Moves between items:
m: z125->z94, z823->z157, z133->z842, z191->z384, z160->z91, z742->z459, z849->z871, z213->z356, z459->z742, z567->z817, z932->z223, z987->z674, z401->z738, z871->z849, z975->z727, z601->z505, z613->z114, z417->z312, z505->z601, z230->z630, z334->z116, z842->z133, z660->z273, z991->z339, z91->z160, z114->z613, z465->z610, z821->z818, z273->z660, z116->z334, z384->z191, z223->z932, z312->z417, z817->z567, z283->z647, z727->z975, z630->z230, z94->z125, z157->z823, z950->z847, z674->z987, z356->z213, z847->z950, z738->z401, z492->z58, z647->z283, z58->z492, z296->z518, z518->z296, z818->z821, z610->z465, z339->z991
f: z125->z58, z133->z849, z191->z950, z160->z742, z742->z160, z849->z133, z213->z223, z459->z91, z567->z469, z932->z356, z987->z738, z401->z674, z248->z505, z871->z842, z975->z312, z613->z339, z417->z727, z505->z248, z230->z283, z334->z923, z842->z871, z660->z296, z991->z114, z923->z334, z91->z459, z114->z991, z465->z821, z821->z465, z273->z518, z384->z847, z223->z213, z312->z975, z469->z567, z283->z230, z727->z417, z630->z647, z94->z492, z157->z955, z955->z157, z950->z191, z674->z401, z356->z932, z847->z384, z738->z987, z492->z94, z647->z630, z58->z125, z296->z660, z518->z273, z818->z610, z610->z818, z339->z613
e: z125->z975, z823->z660, z133->z248, z191->z401, z160->z339, z742->z613, z849->z505, z213->z818, z459->z114, z567->z230, z932->z465, z987->z847, z208->z334, z401->z191, z248->z133, z871->z601, z975->z125, z601->z871, z613->z742, z417->z492, z505->z849, z230->z567, z334->z208, z660->z823, z991->z91, z91->z991, z114->z459, z465->z932, z821->z356, z273->z157, z384->z738, z223->z610, z312->z58, z469->z283, z817->z630, z283->z469, z727->z94, z630->z817, z94->z727, z157->z273, z955->z518, z950->z674, z674->z950, z356->z821, z847->z987, z738->z384, z492->z417, z58->z312, z518->z955, z818->z213, z610->z223, z339->z160
x: z125->z191, z133->z818, z191->z125, z742->z817, z849->z610, z213->z248, z459->z567, z567->z459, z932->z601, z987->z417, z208->z157, z401->z975, z248->z213, z871->z465, z975->z401, z601->z932, z613->z630, z417->z987, z505->z223, z230->z114, z334->z273, z842->z821, z660->z116, z991->z283, z923->z518, z91->z469, z114->z230, z465->z871, z821->z842, z273->z334, z116->z660, z384->z94, z223->z505, z312->z674, z469->z91, z817->z742, z283->z991, z727->z738, z630->z613, z94->z384, z157->z208, z950->z58, z674->z312, z847->z492, z738->z727, z492->z847, z647->z339, z58->z950, z518->z923, z818->z133, z610->z849, z339->z647
i: z125->z647, z823->z932, z133->z923, z191->z339, z160->z401, z742->z674, z849->z334, z213->z955, z459->z987, z567->z417, z932->z823, z987->z459, z208->z505, z401->z160, z871->z116, z613->z950, z417->z567, z505->z208, z230->z492, z334->z849, z660->z465, z991->z384, z923->z133, z91->z738, z114->z847, z465->z660, z821->z296, z273->z610, z116->z871, z384->z991, z223->z157, z312->z817, z469->z727, z817->z312, z283->z94, z727->z469, z630->z58, z94->z283, z157->z223, z955->z213, z950->z613, z674->z742, z847->z114, z738->z91, z492->z230, z647->z125, z58->z630, z296->z821, z518->z818, z818->z518, z610->z273, z339->z191
j: z125->z842, z823->z742, z133->z94, z191->z821, z742->z823, z849->z492, z213->z738, z459->z157, z567->z208, z932->z674, z987->z223, z208->z567, z401->z356, z248->z727, z871->z58, z601->z312, z613->z660, z417->z505, z505->z417, z230->z334, z334->z230, z842->z125, z660->z613, z991->z518, z923->z283, z91->z955, z114->z273, z465->z950, z821->z191, z273->z114, z116->z630, z384->z818, z223->z987, z312->z601, z283->z923, z727->z248, z630->z116, z94->z133, z157->z459, z955->z91, z950->z465, z674->z932, z356->z401, z847->z610, z738->z213, z492->z849, z58->z871, z296->z339, z518->z991, z818->z384, z610->z847, z339->z296

In the rows, 25 stands for zero.

The rows follow the links: the fewer symbols apart two items are, the more alike their rows tend to be.

Known rows, each with its item:
[15, 25, 13, 11, 24, 31, 14, 21, 23, 31, 28, 26, 28, 16, 26, 37, 29, 26, 24, 19, 13, 27, 15, 33, 29, 23, 20, 34, 19, 26, 41, 27, 23, 19, 24, 30, 33, 20, 17, 34, 25, 24, 20]: z738
[23, 15, 13, 11, 11, 31, 29, 19, 25, 28, 12, 27, 26, 20, 17, 33, 11, 34, 19, 11, 25, 20, 18, 21, 34, 29, 27, 24, 18, 27, 40, 31, 21, 17, 28, 29, 21, 22, 27, 27, 30, 23, 16]: z248
[39, 12, 30, 21, 17, 15, 25, 21, 19, 28, 3, 36, 16, 21, 19, 18, 26, 27, 28, 17, 27, 22, 16, 21, 23, 36, 29, 23, 20, 43, 19, 30, 20, 26, 34, 30, 20, 23, 29, 15, 20, 31, 26]: z923
[28, 24, 29, 15, 27, 14, 19, 22, 29, 40, 16, 37, 22, 18, 27, 16, 42, 17, 27, 31, 24, 32, 19, 27, 20, 32, 30, 31, 17, 47, 20, 25, 20, 21, 27, 31, 28, 18, 19, 19, 15, 27, 26]: z283
[33, 27, 31, 36, 26, 21, 43, 33, 30, 14, 19, 19, 20, 25, 27, 18, 10, 29, 25, 28, 40, 23, 37, 20, 29, 25, 35, 17, 29, 12, 25, 21, 28, 28, 27, 22, 13, 22, 34, 24, 34, 19, 28]: z871
[20, 29, 19, 20, 17, 34, 29, 35, 16, 15, 31, 16, 31, 30, 22, 31, 13, 37, 25, 15, 24, 18, 31, 31, 23, 32, 25, 23, 23, 7, 24, 30, 19, 24, 31, 29, 21, 24, 41, 39, 35, 18, 20]: z356
[27, 17, 13, 26, 18, 29, 31, 14, 26, 24, 13, 30, 20, 33, 17, 31, 9, 32, 23, 14, 24, 22, 22, 17, 44, 17, 27, 18, 28, 24, 39, 26, 29, 16, 24, 21, 22, 31, 17, 22, 29, 26, 23]: z505
[21, 28, 20, 29, 19, 30, 37, 28, 28, 16, 29, 17, 27, 33, 20, 25, 4, 32, 20, 20, 35, 19, 38, 15, 32, 20, 30, 17, 29, 5, 25, 25, 29, 22, 22, 21, 21, 28, 31, 24, 35, 22, 21]: z601
[14, 23, 17, 20, 28, 29, 20, 11, 35, 32, 29, 28, 21, 23, 21, 36, 21, 25, 19, 27, 22, 28, 21, 16, 39, 12, 29, 28, 22, 24, 44, 22, 29, 16, 13, 23, 28, 24, 6, 20, 23, 26, 19]: z417
[19, 32, 31, 33, 39, 23, 35, 33, 41, 22, 36, 22, 25, 19, 31, 20, 24, 21, 21, 39, 36, 29, 35, 24, 23, 20, 40, 31, 28, 14, 25, 19, 30, 28, 19, 20, 21, 16, 26, 24, 29, 19, 29]: z58
[28, 16, 19, 18, 12, 28, 16, 18, 10, 31, 16, 25, 28, 34, 19, 28, 27, 31, 27, 11, 21, 16, 18, 20, 24, 32, 14, 23, 20, 36, 22, 33, 20, 26, 33, 31, 28, 33, 28, 25, 21, 32, 21]: z955
[38, 14, 28, 23, 17, 19, 25, 22, 12, 25, 6, 31, 20, 26, 26, 22, 27, 24, 32, 16, 23, 23, 13, 28, 20, 36, 12, 21, 22, 44, 18, 25, 21, 31, 40, 30, 21, 29, 32, 23, 18, 30, 28]: z518
[29, 26, 28, 34, 36, 17, 15, 17, 24, 28, 26, 35, 20, 26, 31, 23, 44, 17, 31, 34, 22, 27, 17, 26, 26, 18, 16, 27, 29, 41, 22, 19, 26, 30, 26, 22, 32, 33, 13, 18, 13, 29, 29]: z114
[19, 26, 19, 16, 24, 29, 5, 17, 14, 37, 28, 31, 34, 28, 21, 30, 37, 25, 24, 20, 11, 24, 19, 26, 20, 31, 17, 29, 18, 38, 25, 31, 23, 18, 24, 29, 38, 28, 16, 24, 19, 30, 22]: z91
[18, 20, 22, 11, 20, 26, 6, 14, 24, 40, 25, 31, 27, 25, 18, 21, 32, 20, 18, 22, 16, 27, 21, 19, 22, 31, 26, 31, 15, 39, 26, 35, 21, 17, 20, 27, 36, 26, 19, 17, 18, 28, 17]: z469
[30, 25, 28, 24, 23, 26, 41, 41, 23, 13, 22, 18, 24, 24, 27, 24, 17, 31, 29, 20, 31, 25, 24, 40, 23, 33, 27, 23, 27, 13, 23, 25, 22, 35, 35, 31, 17, 19, 44, 35, 34, 19, 30]: z821

Each walk starts at a row. The symbols on each line, taken left to right, move it on to the next item.
Answer with the item's row; about right is enough.
[15, 34, 26, 20, 20, 30, 11, 30, 15, 32, 44, 18, 39, 29, 28, 22, 36, 24, 19, 26, 21, 24, 32, 25, 9, 36, 23, 30, 20, 20, 11, 32, 21, 22, 22, 28, 35, 22, 35, 30, 24, 22, 20]
e i f e e f: [21, 32, 31, 23, 33, 24, 28, 42, 31, 20, 36, 22, 29, 13, 35, 25, 31, 24, 25, 31, 26, 29, 22, 45, 14, 28, 31, 36, 27, 17, 23, 24, 20, 34, 29, 29, 25, 13, 31, 37, 28, 19, 28]
m i i j: [35, 16, 23, 20, 21, 22, 33, 28, 21, 20, 7, 30, 17, 17, 26, 31, 22, 31, 33, 17, 23, 24, 12, 38, 31, 27, 21, 29, 24, 32, 32, 27, 22, 33, 34, 33, 19, 23, 28, 36, 27, 24, 28]
[24, 35, 38, 25, 32, 24, 21, 40, 23, 28, 38, 24, 32, 22, 35, 16, 39, 20, 28, 32, 24, 30, 28, 33, 7, 36, 27, 30, 27, 27, 9, 27, 23, 29, 27, 25, 31, 19, 34, 31, 24, 22, 29]
m f f: [30, 23, 30, 19, 33, 17, 12, 23, 21, 32, 25, 31, 23, 18, 31, 22, 44, 20, 32, 31, 17, 30, 13, 36, 19, 31, 21, 31, 20, 46, 20, 26, 19, 27, 30, 30, 29, 25, 18, 27, 15, 30, 28]
j f x x: [39, 19, 30, 34, 24, 20, 27, 17, 15, 21, 14, 30, 19, 33, 23, 24, 27, 25, 33, 26, 27, 22, 18, 23, 26, 21, 11, 15, 31, 39, 16, 23, 29, 33, 32, 24, 20, 36, 21, 20, 14, 32, 31]
[22, 29, 21, 33, 19, 34, 33, 30, 22, 13, 33, 12, 30, 35, 28, 32, 10, 32, 23, 20, 28, 19, 36, 24, 31, 22, 22, 17, 29, 3, 26, 25, 27, 26, 23, 26, 24, 31, 36, 33, 32, 23, 27]
e f f j: [21, 38, 31, 34, 38, 26, 33, 36, 33, 18, 40, 18, 24, 17, 34, 26, 31, 21, 26, 36, 29, 30, 30, 36, 26, 18, 30, 29, 33, 11, 27, 17, 30, 31, 21, 23, 23, 19, 26, 32, 26, 20, 33]
x m m x j: [32, 29, 31, 39, 30, 24, 42, 34, 24, 6, 24, 15, 21, 23, 28, 24, 16, 29, 29, 27, 33, 23, 27, 31, 24, 21, 24, 22, 33, 9, 24, 21, 27, 33, 30, 20, 18, 25, 37, 31, 33, 21, 34]
[33, 23, 34, 31, 20, 24, 27, 36, 13, 19, 25, 19, 29, 27, 28, 16, 24, 23, 31, 22, 30, 21, 30, 29, 14, 40, 23, 21, 26, 26, 5, 31, 16, 33, 37, 30, 22, 27, 46, 28, 29, 25, 27]
m i i j i: [25, 21, 27, 15, 31, 24, 24, 28, 32, 26, 20, 31, 23, 10, 31, 32, 35, 24, 31, 28, 17, 36, 11, 46, 28, 23, 23, 38, 23, 36, 38, 24, 23, 27, 31, 29, 26, 17, 17, 37, 23, 23, 28]
x i i m: [20, 33, 34, 19, 29, 23, 33, 40, 38, 26, 30, 24, 26, 10, 29, 17, 28, 22, 20, 32, 30, 32, 29, 33, 17, 33, 43, 33, 24, 20, 24, 25, 23, 24, 23, 30, 22, 9, 31, 31, 31, 19, 25]
[16, 26, 14, 26, 31, 34, 18, 14, 27, 28, 32, 23, 28, 28, 23, 43, 25, 26, 24, 24, 16, 28, 21, 28, 37, 10, 15, 30, 28, 23, 45, 22, 29, 19, 17, 22, 32, 30, 11, 30, 27, 29, 24]
x m j j: [10, 33, 24, 27, 24, 32, 27, 26, 38, 22, 43, 15, 30, 28, 22, 26, 20, 23, 15, 29, 32, 28, 38, 18, 26, 21, 33, 28, 25, 7, 30, 23, 30, 17, 12, 20, 28, 20, 26, 25, 32, 21, 19]
f e m m e: [10, 34, 23, 13, 21, 32, 23, 33, 32, 28, 40, 22, 36, 19, 28, 27, 21, 26, 13, 25, 25, 28, 38, 26, 23, 30, 37, 37, 21, 11, 31, 29, 23, 17, 17, 26, 29, 15, 28, 32, 33, 18, 18]
[28, 27, 25, 28, 38, 21, 28, 19, 40, 29, 21, 32, 14, 14, 26, 28, 26, 21, 25, 33, 23, 32, 19, 27, 34, 13, 31, 31, 28, 31, 40, 17, 29, 25, 18, 23, 20, 21, 9, 21, 20, 23, 29]
x i e: [19, 26, 21, 27, 29, 28, 9, 12, 21, 36, 31, 29, 31, 37, 25, 32, 37, 23, 27, 28, 18, 23, 20, 18, 28, 17, 13, 25, 25, 31, 24, 26, 27, 24, 19, 21, 36, 35, 13, 19, 18, 33, 23]
x f i e: [24, 19, 28, 11, 29, 21, 25, 22, 37, 33, 15, 33, 17, 10, 23, 25, 31, 23, 24, 30, 22, 35, 16, 32, 29, 26, 36, 36, 21, 36, 39, 22, 24, 22, 27, 29, 24, 14, 16, 30, 25, 22, 28]
[30, 24, 30, 22, 21, 24, 41, 41, 28, 19, 17, 24, 25, 15, 25, 19, 12, 27, 26, 23, 33, 24, 30, 28, 18, 36, 39, 21, 25, 18, 24, 26, 23, 30, 31, 30, 14, 14, 39, 30, 35, 19, 25]
j i x x: [24, 30, 37, 19, 26, 19, 22, 38, 32, 32, 32, 25, 32, 19, 30, 12, 35, 17, 22, 34, 31, 27, 34, 25, 8, 37, 36, 29, 22, 28, 11, 24, 21, 28, 26, 28, 27, 17, 33, 23, 25, 24, 24]
m x e x f: [22, 24, 18, 23, 24, 23, 14, 9, 27, 39, 29, 31, 28, 34, 19, 19, 31, 21, 23, 32, 22, 27, 29, 7, 29, 19, 26, 25, 22, 36, 26, 25, 28, 19, 16, 18, 33, 33, 6, 11, 18, 31, 19]
[11, 39, 25, 30, 31, 37, 20, 28, 28, 18, 47, 15, 36, 26, 29, 34, 22, 27, 18, 29, 24, 26, 34, 26, 29, 18, 18, 27, 29, 7, 28, 23, 29, 22, 13, 18, 31, 24, 25, 33, 31, 21, 26]
m m i j j e: [24, 36, 34, 40, 39, 21, 23, 32, 26, 24, 41, 22, 30, 29, 34, 14, 40, 16, 27, 38, 31, 28, 31, 26, 13, 25, 23, 25, 31, 22, 9, 21, 28, 31, 26, 20, 29, 27, 27, 21, 20, 24, 30]
f i e i i: [11, 33, 21, 19, 26, 36, 22, 37, 27, 23, 42, 17, 36, 20, 27, 33, 25, 30, 21, 23, 19, 27, 31, 32, 20, 31, 26, 33, 23, 10, 28, 28, 26, 20, 21, 28, 33, 17, 31, 36, 34, 18, 22]
[27, 14, 14, 13, 15, 30, 24, 20, 15, 24, 15, 25, 23, 25, 20, 38, 13, 37, 26, 9, 19, 21, 17, 29, 35, 24, 20, 23, 23, 23, 36, 28, 22, 21, 33, 31, 22, 25, 27, 33, 29, 27, 21]
i f x e j: [27, 24, 29, 29, 33, 16, 18, 16, 32, 35, 21, 35, 17, 23, 28, 18, 34, 15, 27, 37, 28, 31, 20, 17, 26, 18, 27, 26, 26, 44, 25, 20, 27, 25, 21, 23, 27, 28, 9, 13, 13, 32, 28]
x m m x j: [40, 20, 27, 35, 23, 16, 34, 15, 24, 27, 8, 31, 13, 30, 23, 18, 25, 24, 28, 24, 32, 23, 25, 13, 29, 23, 25, 17, 25, 41, 22, 22, 26, 28, 30, 24, 17, 33, 22, 11, 18, 32, 27]
